Here is a tiny trained network, its code and every weight. The questions are about switching its units off for an input and a class, where a switched-off unit gives its printed mean instead of its output.

import numpy as np


def w(rows, s, z=0):
    codes = np.array(rows[::2]) - 128.0
    scale = np.full(codes.shape[1], s)
    scale[-1] = z or s
    return codes * scale


def f(y):
    return y / 2 * (1 + np.tanh(0.7978845608 * (y + 0.044715 * y**3)))


def log_softmax(a):
    a = a - a.max(-1, keepdims=True)
    return a - np.log(np.exp(a).sum(-1, keepdims=True))


def net(x, mask):
    res = np.array(x, float).reshape(1, 5) / 4 @ E
    y = f(res @ A[0][:, :-1].T + A[0][:, -1])
    res = res + np.where(mask, y, B[0][:, -1]) @ B[0][:, :-1]
    return log_softmax(res[-1] @ U[:, :-1].T + U[:, -1])


A, B = {}, {}
E = w([
[156,170,133,125,84,142,175,132,128],'x0',
[190,110,132,114,189,112,177,163,202],'x1',
[103,112,74,135,70,86,134,245,115],'x2',
[125,124,146,85,180,177,142,201,64],'x3',
[162,148,164,167,160,57,116,141,73],'x4',
],0.012)
A[0] = w([
[78,66,99,103,137,200,62,127,170,106],'neuron 0',
[188,239,188,182,114,84,156,140,50,87],'neuron 1',
[131,184,101,64,41,234,209,118,169,91],'neuron 2',
[114,139,182,42,201,228,151,213,23,15],'neuron 3',
[89,99,80,77,108,191,140,106,178,1],'neuron 4',
[157,166,218,93,200,197,109,3,136,16],'neuron 5',
[44,176,130,142,59,167,56,90,30,40],'neuron 6',
],0.0068,0.0039)
B[0] = w([
[162,82,160,134,178,58,75,96,64,180],'neuron 0',
[125,57,138,106,184,48,45,98,63,200],'neuron 1',
[133,41,160,127,206,39,53,83,36,206],'neuron 2',
[73,232,157,233,55,87,107,42,227,237],'neuron 3',
[74,137,191,48,179,16,100,119,126,164],'neuron 4',
[54,159,29,23,37,126,119,253,97,254],'neuron 5',
[243,200,176,26,215,157,244,182,231,223],'neuron 6',
],0.0072,0.0078)
U = w([
[123,87,163,122,196,74,80,107,47,77],'0',
[89,144,49,90,22,129,134,246,91,84],'1',
[204,154,167,93,211,158,229,155,212,102],'2',
[103,179,143,204,34,108,109,39,200,105],'3',
[139,106,123,149,139,150,114,115,78,246],'4',
[137,81,127,186,102,241,153,113,68,162],'5',
],0.012,0.014)

Each question gives the input, the list of numbers given to net, and the class t.
The units are the neurons (one row each of A and B). Each row of codes is followed by its name. A weight is (code - 128) times the scale printed after its matrix; where a second scale follows, it is the last column's (A, B and U).
mask holds one flag per neuron, in row order. A switched-off neuron (its flag False) gives its mean, the last column of its row in B, instead of its output. The means were averaged over made-up inputs and are rounded, as every weight is.
A unit's drop is (log p(t) with every unit on - log p(t) with that unit switched off) / (log p(t) with every unit on - log p(t) with every unit switched off).
The circuit of an input: a set's keep is (log p(t) with only the set's units on - log p(t) with every unit switched off) / (log p(t) with every unit on - log p(t) with every unit switched off). Starting from all 7 units, units are removed one at a time, each time the one whose removal leaves the highest keep (on an exact tie, the one counted first), for as long as the keep stays at least 0.8.
circuit, biggest first: the units of the circuit, biggest drop first
k most important neurons: the k neurons with the biggest drops, biggest first
drop when u is switched off: that unit's drop, to one decimal
input [5,4,0,6,1], class 3: circuit, biggest first => (neuron 3; neuron 6)
input [-4,5,1,8,5], class 3: circuit, biggest first => (neuron 3)
input [2,0,4,7,-5], class 3: 2 most important neurons => (neuron 3; neuron 5)
input [-1,-7,4,-7,8], class 0: 2 most important neurons => (neuron 1; neuron 3)
input [0,2,-5,2,3], class 1: circuit, biggest first => (neuron 5; neuron 2)
input [4,1,1,8,-7], class 3: 2 most important neurons => (neuron 3; neuron 1)
input [7,6,3,7,4], class 3: 2 most important neurons => (neuron 3; neuron 6)
input [-6,5,-3,5,-3], class 4: 2 most important neurons => (neuron 6; neuron 0)
input [2,3,-4,-1,-4], class 0: 3 most important neurons => (neuron 2; neuron 6; neuron 3)
input [6,-7,6,1,-3], class 2: circuit, biggest first => (neuron 6; neuron 5)
input [-8,-3,7,5,-7], class 4: circuit, biggest first => (neuron 5; neuron 0)
input [8,1,-4,6,0], class 4: 3 most important neurons => (neuron 2; neuron 1; neuron 5)
input [3,-6,3,8,-1], class 3: 2 most important neurons => (neuron 3; neuron 5)
input [-7,1,-2,1,-7], class 0: circuit, biggest first => (neuron 0)
input [-8,-2,3,-4,4], class 4: 4 most important neurons => (neuron 3; neuron 5; neuron 2; neuron 1)
input [6,-8,5,7,0], class 2: 2 most important neurons => (neuron 6; neuron 5)
input [4,-7,-3,8,7], class 3: 2 most important neurons => (neuron 3; neuron 2)
input [5,-8,6,-8,-1], class 2: 3 most important neurons => (neuron 6; neuron 5; neuron 3)
input [7,8,-8,8,2], class 1: 2 most important neurons => (neuron 5; neuron 6)
input [3,4,-4,-2,8], class 0: circuit, biggest first => (neuron 1)
input [5,7,2,-1,8], class 0: 2 most important neurons => (neuron 1; neuron 6)
input [-6,-8,-8,6,-7], class 1: drop when neuron 0 is switched off => -0.1
input [6,3,-1,3,-3], class 4: drop when neuron 2 is switched off => 0.5
input [3,1,-3,2,-7], class 0: drop when neuron 2 is switched off => 0.4
input [-4,-8,3,5,2], class 2: drop when neuron 6 is switched off => 0.8
